[128 = 0]
[85] [ 59 131  95  96  97 145 178 182 136 181 213 144 124  96 102 106 102 121
 104 152  90 178 159 101 158  70 147 107  86  98  26  85]
[83] [138  92 170 113  87  44 204  52  85 164 132  76 131  88  74 160 112 207
 125  96 139 107 203 143 187 119  98 160  57 123 119  82]
[83] [171 108 119 136 102 122 144  58  97 168 153 138 133 114  85 133 117 156
 186  61 160  87 231  94 153  96  88 152 123 141 102 129]
[80] [ 81  81 117 131  97  90 148  84 113 117 106  88 126 143 133 152 102 140
 141 124 127  76 154 154 173 134  59 131 113 153  99  90]
[80] [155 148 145 144 150 124 118 115 103 120 100 152 123 127 111 139 110 120
 159 131 104 124 113 141 144 164 106 142 157 160 156 132]
[80] [ 88  84 141 158 130 102 134 151 120  98  66  89 129 144 136 124 132 120
 146 182 134  77 109 154 191 162  43 127 147 142 135 129]
[89] [124 134 150 131 158 124 115  98 135  82 124  98 119 144 138 129 124 114
 105 100 123 145  90 184 122 155 150 148 157 157 118 102]
[82] [170 163 117 138 139 169 126 100 113 141 144 155 125 122 124 134 139 137
 123  86  95 155 125 156  86 161 159 131 141 136 150 127]
[80] [107 173 135  91 147 130  66 178 159  82 117 183 123 148 152 137  68  54
 129 184  90 145  54  92 109 119 163 110 150 143 147 133]
[89] [146 116 138 126 130 162  69 108 156  73 141 138 135 160 126 106  98  62
 169  92 160  76 163 100 139 100 110 135 188 145 100 137]
[83] [148 128  93 151 136 125 136  97 107 182 155 140 128 151 124 149 148 164
 159  73 158 126 190 126 127 101 127 126 136 170  58 121]
[85] [177 133 179 123 149  95 110 152 152 127 130 114 144 146 125 132 160 148
 114 123 197 126 151 101 123  89 185 123 126 117 118 151]
[89] [131 160 132 139 169 133 104 136 128 115 131 147 121 159 135 141 116 106
 133 120 109 152 100 159 128 143 151 126 171 179  88 109]
[82] [118 124 154 130 143 109  93 152 155  86 106 110 138 184 157 151 125 107
 113 146 143  99 113 152 140 130 139 103 153 157  93 112]
[80] [182 145 142 139 160  94 139  86 106 147  99 114 119 105 131 139 174 187
 116  98 160 168  96 140  78 151 169 163 110 127 205 161]
[85] [152 107 174 135 135 103 119 104 128  94 105  98 134 133 111 124 124 125
 143 116 161  92 146 134 161 132 106 149 147 136 139 130]
[85] [106  82 157 145 149  77 141  53 123  88 126  42 120 162 126 140 127 145
 122  64 173 104 153 203 176 130 106 164 153 186  45  71]
[85] [129 159  82 122 105 183 126 180 129 170 145 192 133 112 136 123 132 118
 129 163  81 147 121  90  90 129 139  91 110  93 158 154]
[85] [173 156 102 137 112 182 114 196 142 181 147 185 150 138 138 128 171 138
 128 148 130 125 162  81  87 110 162  74 119  90 139 173]
[82] [129 121 135 140 142  62 139 147  99 165  89 144 124 120 107 141 119 151
 183 173 158 115 139  78 179 106  81 141 120 152 132 153]
[89] [139 117 131 166 170 166 117 141 143 114 149 101 127 150 128  86 175 114
 130  91 173 138 138 158 136 125 137 139 188 142  68 137]
[80] [ 81 147 125 129 159 100 144 187 136 139 122 116 120 144 155 144 146 143
  80 178 107 184  62 167 126 139 169 106 115 144  93 105]
[83] [182 154 132 131 113 117 172 133  85 220 162 180 136  89  65 142 127 179
 165 120 117 143 208  83 157 103 129 127  95 123 111 133]
[85] [104 136 123 101 117 125 106  72 113  90 134 159 112 121 107 136  32  70
 174 112  77 110 126 117 157 129  85 156 150 169 121  93]
[80] [ 62 118 100 109 103 118 153 134 134 144 167 116 125 144 138 149 101 129
 102 130  98 137 144 150 147 105 131 104 101 143  38  68]
[82] [ 65  92  89  98  85 139 160 123 135 138 162 113 117  75 118  83 108 115
 127 137 131 138 136  80 133  85  98 147  86  73 130 132]
[89] [112 133  57 139 105 175 123  99 112 145 123 157 121 136 160 145 126 127
 138 111  82 120 118 145  83 161 100 111 127 138 153 128]
[89] [104 139 148  64  89 112 173 140 129 139 160 136 120  37  90  99  88 128
  93 166  89 182 103  76 122 102 159 152  51  47 194 128]
[89] [136 104 154  63  54 133 103  94 175  80 157 112 150 124 133 131  87 101
  98 105 144  70 179  78 101  79 154 113  80  63 159 120]
[82] [164 141 121 143 142 124 152  91  86 170 135 152 117  91  88 121 128 154
 169  97 127 151 151 114 137 132 112 165 131 142 144 141]
[89] [112 144 132  90 105 115 143 112 130 123 136 128 124 106 134 148 102 136
  86 135  84 154  98 138  99 138 162 125  82 106 164 104]
[80] [127 112 121 120 119 110 141 117 144 142 140  90 133 133 152 135 170 170
  86 105 172 139 137 133  90 104 170 122  91 104 123 131]
[85] [123 150  92 124 106 182 140 194 141 171 156 163 138 119 143 120 158 134
  96 161  94 155 124 113  88 126 161  81 101  81 135 144]
[89] [113 119  98 147 127 135 153 114 105 147 111 120 118 111 135 124 149 151
 129 129 113 140 108 151 118 159 100 137 119 126 156 135]
[83] [148 151 187 114 147  67 146 135 109 138 124 135 128 114  84 150  96 143
 135 148 118 147 133 125 179 122 144 144 118 152 112 104]
[83] [126 181 135 140 196 109 106 191 135 143 132 159 122 171 143 151 137 122
 118 155 122 187  79 148 127 124 190 108 163 187  59 115]
[89] [113 130 142 127 153 123 146 130 106 120 123 137 105  65  83  75  99 100
 164 151 117 166  90 100 167 131  93 185 145 118 164 148]
[83] [156 136 168 117 128  47 129  95  90 131  69 146 125 110 100 169  82 149
 173 157 123 102 123  98 164 141  90 155 107 155 195 136]
[80] [144 159 134 132 155 129 130 143 119 142 128 146 122 120 124 130 137 136
 120 135 112 169  98 138 114 142 159 132 134 136 139 133]
[82] [ 88 117  93 115 102 114 127 128 126 138 119 140 125 133 147 146 104 124
 139 152 115 111 125 105 128 115  99 114 104 131 128 123]
[83] [131 117 172 117 132 102 156 111 129 123 162  92 128 112  90 116 121 139
 113 101 146 142 161 143 168 105 147 151 122 126  77  95]
[85] [135 138 100 133 106 183 122 155 147 151 170 147 144 159 144 138 149 127
 106 110 112 120 169 140 104 119 156  78 129 119  74 114]
[83] [141 158 116 142 150 101 115 134 107 160 115 167 128 165 135 178 117 144
 154 134 115 129 133 133 135 132 131 108 140 189  90 115]
[82] [149 114 201 160 148 141 141 195 148  98 115  79 150 143 112 103 180 130
  88 161 141 113 132 184 177 163 135 108 156 105 108 124]
[85] [135 109  57 197 146 130 157 120  70 200  68 142 114 110 139 123 193 186
 190 141 150 124 119 121 122 167  43 144 134 145 186 192]
[82] [117 131 103 127  78 190 156 172 135 146 133 134 143 111 147 127 160 142
  72 164  62 128 118 157  92 174 133  77  87  62 178 128]
[82] [100 126  88 106 122 164 133  83 131 124 182 133 107  90 118  87 102  99
 135  78 122 166 125 108 102  98 136 166 130 114 114 122]
[83] [ 99 125 120 135 157 107 119 134 140 111 110  99 119 154 165 136 148 134
 102 133 145 149  79 161 110 136 149 128 136 150 113 121]
[80] [166 128 137 140 139 109 136  85 107 137 107 118 124 113 121 134 148 162
 137 100 148 131 128 135 111 146 128 155 122 131 176 146]
[82] [134 153 121 111 151 146  92 119 151 103 149 142 120 139 147 120 119  98
 117 102 135 159  97 120  82 112 181 136 148 136 125 133]
[137 140 163 123 157  66  68 100 120  67  50 147 121 164 141 170  66  89
 178 156 128  84  79 118 151 151  91 147 166 195 176 133]  [83]
[155  96 131 159 123  89 175  52  89 160 109  73 128 124 120 155 173 211
 125  71 161 112 171 181 134 155 105 151 103 145 132 115]  [80]
[133 137 116 120 108 147 124 128 135 129 127 135 135 134 149 145 136 135
 102 129 104 125 121 139  91 145 147 104 108 111 155 126]  [82]
[110 152  95  59  88 158  97 101 154 120 196 184 122 109 124 123  48  71
 137 100 100 141 146  53  88  61 166 129 106 108 115 114]  [80]
[ 18  94  25  97  51 154 147 106 124 144 148 144 114 115 161 136  70 103
 135 147  65 105 129 106 118 112  58 105  79 113 113  96]  [82]
[ 97 102 114 116 105 149 129 153 148 119 142 121 129 108 127  89 125 101
 131 149 143 117 134  88 135  98 107 128 120  85 131 147]  [80]
[141 118 114 163 142 133 120 146 119 149 114 138 133 151 128 127 152 133
 166 131 157 102 156 117 150 124  93 119 157 151 102 150]  [89]
[ 90  75 107 119  66 204 106  87 166  52 146  86 140 150 156 104 109  71
 106  90 109  52 157 164 119 145  82 110 145  95 122 100]  [83]
[134 145 106 128 114 163 111 124 112 116  95 173 123 107 132 126 101  99
 155 156  73 116  91 113 108 172  88 129 136 117 218 154]  [85]
[137 132 125 133 133 146 111 133 144 122 143 128 135 156 141 133 139 121
 119 109 138 122 142 139 116 121 149 111 144 138  94 121]  [89]
[144 141 115 123 128 176 147 166 144 165 183 139 130  91 114  79 171 136
 103 117 146 180 141  96  93  95 181 127 114  69 124 158]  [80]
[ 62 129  30  99  75 166 144 119 117 167 152 175 112  93 150 126  91 114
 137 145  66 146 110  85  85 116  98 116  81 101 155 129]  [82]
[142 124 113 125  93 131 100 100 111 114  78 165 133 133 136 156  89 110
 174 147  99  63 134  99 125 155  64 119 126 133 206 149]  [83]
[122 131 167 115 129  92 101 111 128  77  93 127 130 156 128 163  72  98
 140 146 102  90 112 147 163 149 105 127 145 168 130  97]  [83]
[149 154  93 173 146  92 115 186  85 211  78 208 137 180 134 194 131 159
 208 189 122  91 161  90 168 130  73  78 143 202  92 151]  [89]
[ 77  92  97  99  71 107 143  54 118 125 154 115 124 134 124 157  62 122
 146  91 108  82 185 126 156 100  77 131  98 150  73  70]  [80]
[154 149 164 121 146 110 100 173 152 130 146 146 145 171 124 148 124 118
 127 137 154 119 160 109 147  89 173  98 144 150  61 119]  [89]
[164 138 106 115 106 167 154  81 114 173 193 150 125  81  91 104 130 147
 137  60 129 156 187  97 100  97 153 151 107  97 124 133]  [80]
[ 89 125 184 102 131 109 168 170 152  98 148  72 128 103 117 108 133 130
  45 164 104 176  85 178 151 138 177 128  98  88 111  86]  [83]
[183 106 128 183 143 137  93  60 108  99  67 110 135 177 148 152 158 140
 172  76 160  54 151 173 123 183  70 137 184 179 163 148]  [85]
[113  95 126 130 118 126 133 139 140 118 112 100 129 108 135  95 152 129
 127 146 167 115 120 101 127 115 105 140 116  87 166 163]  [80]
[118 116  97 106 103 178 159  60 124 132 195 115 112  65 101  76 118 121
 119  54 120 166 150 121  97 108 138 174 112  85 134 120]  [82]
[136 114 156 157 165 117 145 150 129 130 128  89 127 127 114  99 173 145
 121 124 174 146 129 150 157 126 134 146 151 130  95 137]  [89]
[120 142 104 142 154 142 151 168 133 173 162 124 124 125 137 113 181 158
  96 124 144 189 118 139 103 112 179 118 121 119  83 133]  [83]
[ 61  98  61  99  89 121 145  70 114 144 157 134 106  96 125 117  73 113
 163 106 122 126 146  81 131  83  77 157  98 129 109 113]  [82]

<56> [ 85 180 126 160 121 137 126 164 133 180 108  90 182  52 139 142 112 143
 134 126 112 145 143 146 101 134 105 119 112  84 106 117]
<55> [ 83 129 154 165  82 176 142 174 188 188 134 187 144  93 175 107 123 156
 101 132 112 143 123 152 103 108 123 164  97 153  77 118]
<63> [122 135 110 147 131 143 161 180 127 151 164  92 185  98 134 100 130 152
 105 134  87 122 105 162 163 115 132 110 113 126 107 129]
<58> [192 180 175 113 137 133 203 116 142 164 179 156 141 130  87 134 195 233
 157  89 144 195  72 101 117 126 139 124 106 194 184 158]
<56> [117 128  94 147 145 134 153 122 108 102 137  93 153 100 123 118 124 139
 135 114  92 120 110 154 149 133 135 113 133 118 125 120]
<63> [157 156  72 128 154  99  90 172  86 117 103  89 176 147 105 119 127  99
 115 145 115 128 143 125 182 127 111  81 125 114 137 135]
<58> [116 150 204 141 117  83 170 119 137 159 136 100 153 174 144  98 181 178
  84 123 126 133 123 146  91 155 123 122  96 117 187 141]
<58> [134  55 150 124 140 168 143  69 147  78 145 165  50 135 105 150 107 113
 185 118 130 114 131  93 119  91 149 163 168 155  82 117]
<58> [106 144  58 106 132 151  90  86 143 106 117 163 118  33 119 214  63 125
 187  83 179 127 117 113 137 121 153 134 161 111  96 103]
<58> [136 140 109 114 122 104  79 171 135 176  96 120 138 123 130 142 111  78
  97 160 153 105 176 110 111 156 106 114 141 117  98 126]
<55> [139 159  98  85 134  80  77 157  99 130 129  85 168 144 127 148 111 104
 102 143 169 112 129 131 178 127 130  91 119  78 166 140]
<63> [158  71 144 126 140 140 195  94 168 118 183 159 104 142 106 124 148 169
 127 102 122 101  98 116 132 125 167 136 158 196  98 126]
<51> [122 143 150 141 112 215 156 172 117 166 150 124 108  55 135 111 123 130
 180 155  83 182 118 136  97 100 100 168 109 129  97 135]
<58> [136 121  86 155 157 123  95 160 115 113  97 103 160 133  99 130 105  91
 136 142 102 114 164 110 168 102 114  95 144 120  77 118]
<56> [144  51 170 124 132 130 148 102 173 112 157 168  86 185 115 127 131 129
 120 128 139  91 134  98 134  97 155 144 154 172  86 126]
<56> [ 73  95 102  97 108 121 144 103 152 124 180 106 136  70 173 152  85 133
  92 108 155  59  93 181 138 151 176 136 146  86 119 110]
<51> [133  78 170 152 134 159 162 119 147 115 146 144  98 154 115 107 138 135
 146 134  96 126 132 113 122  93 131 148 136 160  90 127]
<51> [123 193  78 150 134  69 114 108 125 131  71 134 181 123 129 139 150 155
  96  87 142 136 134 139 114 195 122  90 122 133 171 119]
<56> [ 84 172 113 156 103 165 127  83 122  98  91 185 112  83 160 133 127 162
 167  87 121 188  99 155  98 137 123 163  99 129 168 117]
<51> [127 125 148  61  87 165 108 134 119 153 160 147  62  97 167 139 108  94
 138 160 171 139 111 137  96 138 128 179 121 108 154 142]
<58> [ 79 127 110 142 117 125  89 127 105 114  85 101 121 110 161 122  99  75
 120 147 114 111 159 154 107 148 109 136 128  74 123 113]
<56> [ 44 155 166 190 110  83 108  90 156 130  53 132 159 142 166 130 130 147
 100 101 129 125 167 148  73 150 112 128 105  83 143 103]
<56> [127 141 106 134 132 122 129 110 104  99 114 126 129 133 133 116 138 131
 130 117 115 139 116 144 133 146 127 124 122 128 161 128]
<55> [158 112 168 118 121 193 155 187 123 161 178 125 107 119 119 100 135 125
 156 171  96 160 116 117 137  76 114 154 113 149  99 149]
<55> [ 75  85 201 172 135 122 156  53 156  92 113 124 100 151 128 137 127 150
 154 101 116 113 148 120  84 106 137 149 139 106 113 108]
<51> [131 100 164 101 117 138 119 157 142 149 163 124 115 145 135 130 114 112
 119 157 146 112 130 119 143  91 134 140 125 115 109 137]
<51> [191 112 125 113 151 144 136 178 121 149 156 114 128 143  85 119 137 112
 140 159 114 130 136  92 158 100 120 112 142 163  92 144]
<56> [202 166 102  90 164 136 124 155  62 143 132  63 115  95  72 141 138  94
 182 159 120 160 140  92 122 149  96 106 148 121 145 151]
<55> [ 69 123 121 172 111 145 119 150 192 198  94 134 148  38 146 161  84 112
 117 126 125  93 182 126  63 151 116 139 155 115  21  91]
<63> [195 119 100 140 169 131 153 110 104  84 125 142 118 167  72 113 162 140
 159 114  98 150 119  95 158 123 129 106 146 193 132 137]
<63> [ 37 158 150 184  73 151 164 122 173 174 109 161 152  64 205 101 136 177
  88 102 102 140 114 196  54 174 123 166  90 120 129 106]
<55> [128 140  91 148 133 100 135 136 126 156  95 102 148 105 132 114 140 109
  89 131 107 100 157 142  87 206 112 108 148 138 114 116]
<63> [ 90 146  88 146 127  95  81 152  97 133  71  72 156 113 154 116 107  68
  93 154 110  99 174 157 112 174  99 107 130  69 124 114]
<51> [196 143  62  85 145 195 143 150  68 115 164 118  90  63  96 127 124 104
 193 146 104 170  91 121 149 134 120 138 145 158 133 146]
<55> [146 125 203 156 132 140 182 169 138 171 157 102 146 158 114  84 172 163
 120 151  84 150 131 121 114 102 109 128 104 148 119 145]
<55> [129 103 112  88 139 137 107  92  84  70 142 101  82 125 125 146  99  87
 166 136 141 117 117 130 150 115 139 139 145  88 152 130]
<63> [187 173  54 124 166 127  76 196  87 114 111 117 187 137  74 140 116 112
 156 140 122 165 131  94 225  74 112  74 120 136 118 141]
<51> [113  34 140  94 149 154 198  93 102  75 231  35  93 101 129 116 101 114
 143 139  93  55  85 169 160 109 174 140 167  84 110 125]
<58> [102  77 155  97 110 159 146  39 150  95 150 168  34  97 146 164 104 122
 169 105 163 110 112 124  73 142 158 186 161 129 126 115]
<56> [127  87 129 126 105 131 136 187 176 154 176 163 162 167 156  95 126 141
  56 144 128  90 107 149 186  92 155 125 112 162  90 131]
<55> [132 151 120 130 106 144 119 152 160 147 132 198 148 132 140 130 133 164
 116 112 147 159 103 127 153 102 137 135 101 166 129 132]
<51> [ 58 163 153 195 115 136 124 106 123 138  54 112 132  88 155 118 129 125
 145 121  88 155 169 149  47 159  87 146 112  87 126 106]
<58> [128 134 145 128 135 134 179  75 107 107 143 106 103 106 124 123 152 158
 156 105 112 143 102 142  90 162 133 141 133 128 170 130]
<58> [142 101 168 104 127 117 195  76 155 122 190 140 109 144 125 130 158 188
 118  95 148 111  81 134 119 141 169 138 136 160 159 136]
<58> [167 181 147 158 148 143 129 160 101 152  92 118 141 131  86 116 161 138
 173 141  96 199 152  91 109 114  81 116 109 146 135 143]
<56> [158 195 123 124 136  90  91 192  88 180  88  74 171 139 114 116 150 101
 108 167 126 154 166 116 118 157  80  91 108 101 158 147]
<63> [179 163 133 131 147 147 168 144 150 162 157 151 156 103  78 150 153 194
 165 101 132 173 103  91 140 103 133 113 126 183 115 140]
<63> [ 95  98 150 103  96 122 130 128 169 141 170 151 129 136 170 133 111 142
  83 125 164  91 103 154 142 115 162 145 119 116 127 126]
<63> [ 51   0 100 161 114 190 149 124 160  91 161 118  92  82 176 100  59  66
 107 149  66  30 138 180 137 109 158 167 172 112   4  86]
<63> [130  78 170 121 139 208 141 121  84  80 162  99  54 119 113 114 106  89
 215 166  83 156 123 117 135  55 116 172 132 102 108 137]
<55> [ 84 125 170 128 125 123 140 109 124 111 153  87 142 125 143 135 116 150
 137 120 130 122 111 150 139  94 141 131 111  69 151 127]
<56> [174 193 145  52 125  88  18 127  70 132  68 129  78 175 110 176 123  61
 166 167 216 181 170  67 109 133  85 127 114  78 214 158]
<51> [140 179 104 107 123 138  92 187 103 172 119 102 152  85 126 141 113 104
 138 156 138 155 139 124 133 128 101 118 114 100 130 138]
<55> [ 77 118  84 103 110 163 105 139 109 131 143  85 115  32 166 150  64  76
 139 147 129  96 126 169 120 143 132 149 144  60  99 111]
[129 111 134 153 166 134 177  23 131  64 125 134  96 106  82 166 134 174
 204  64 120 138 114 102 104 127 151 131 165 147 128 111]  <55>
[125 173 116 134 140  77 101 141  83 147  76  55 154 126 126 120 140  91
 107 149 118 123 171 135  92 190  89  97 128  79 162 130]  <63>
[ 96 135 157 114 104 123  95 134 128 151 111 118 110 121 158 137 110  97
 120 152 151 124 152 134  92 136 112 148 119  82 136 127]  <51>
[120 102 135 138 130 100 162  67 132 102 120 128 102 150 138 111 153 136
 104 107 119  98 127 144  87 187 140 133 147 145 151 119]  <56>
[ 80 124  90 150 118 160  83 164 112 117 100 113 140  90 155 122  80  77
 134 153 100 122 149 153 147 103 111 136 121  82  86 111]  <63>
[190 160  87 136 113 149 152 186 134 173 128 191 143 137 129  77 180 150
  89 136 101 167 106 133 130 168 113 126 108 228 134 145]  <55>
[ 80 103 144 135  92 110  87 168 111 140  97 100 119 170 195  70 121  54
  54 189 106  89 168 174 106 157 100 144 106  78 134 126]  <58>
[178 157  94  86 116 130 107 180  98 146 143 142 132 147 134 104 146 112
 103 156 140 152 106 134 161 140 119 121 107 152 169 154]  <56>
[ 96 141 175 165 140 115 170 111 157 147 138  97 171 108 115 144 136 188
 139  97 118 129 127 128 111 110 135 115 122 108 116 119]  <55>
[126 145  78  76  75 195 100 191 109 131 176 185 118  97 189 102 105 117
 113 154 140 164  59 180 189  99 140 167  80 134 160 147]  <55>
[147 134 104 138 140 116 176 101 131 121 140 131 140 119 117 117 158 167
 116  96 113 124 102 141 121 171 143 115 139 168 145 126]  <51>
[ 98  89 141 118  77 143 125 161 198 153 171 212 138 156 186 111 115 151
  58 128 157  99  95 157 164  93 165 155 102 161 102 125]  <56>
[ 73 121 110 145 112 157 141 101 145 124 128 134 121  55 158 144  97 134
 141 106 119 115 118 159  99 144 140 152 138 108 101 104]  <55>
[189 117 120 128 145 114 150 219 125 179 161  90 175 166 103  79 160 118
  72 173  92 106 138 122 167 129 116  89 128 168  96 148]  <56>
[ 99  81 114 159 105 175 166 112 174  97 157 208 121 128 161 100 125 168
 111  97 101 121  83 161 155 100 165 159 119 185  95 113]  <63>
[145  77 148 163 146 109 171 124 150 119 137 126 134 187 112  87 161 139
  91 128  89  92 139 124 133 133 136 113 143 175  98 125]  <56>
[118 161  87 121 130 107  92 127 113 112 106 127 156 120 132 147 112 125
 126 114 148 133 123 136 156 130 130 109 120 103 152 125]  <51>
[141 157 144 174 151 123 220  88 136 125 144 121 163 115 100 111 186 224
 142  72  86 159  90 138 107 154 138 111 122 175 157 129]  <55>
[149  74 166 117 138 102 168 111 180 125 185 150 136 186 110 132 143 173
  97 108 152  86 106 110 164  96 173 116 142 169 109 132]  <58>
[129 113 167 149 130 126 114 142 124 137  97 118 109 166 123 107 137  95
 128 160 108 131 172 108 101 120  99 134 127 124 110 130]  <58>
[140 123 116 105 118 158 114 157 133 129 157 156 126 123 131 133 111 127
 136 137 141 139 105 125 170  86 139 137 118 139 117 136]  <56>
[167  53 153 115 153 167 173  93 122  80 179 131  63 153  92 119 133 123
 175 133 105 117 111 102 144  89 149 149 161 166 101 134]  <63>
[161  85  75 104 151 112 169 126 120 103 185  97 143 132 115 112 132 130
  92 121 113  69  93 151 179 153 166 100 160 155 119 128]  <58>
[114 168  67 118  95 174  16 207 115 160  64 177 119  82 157 146  70  44
 143 176 148 165 170 117 135 107  84 149 110 105  87 123]  <58>
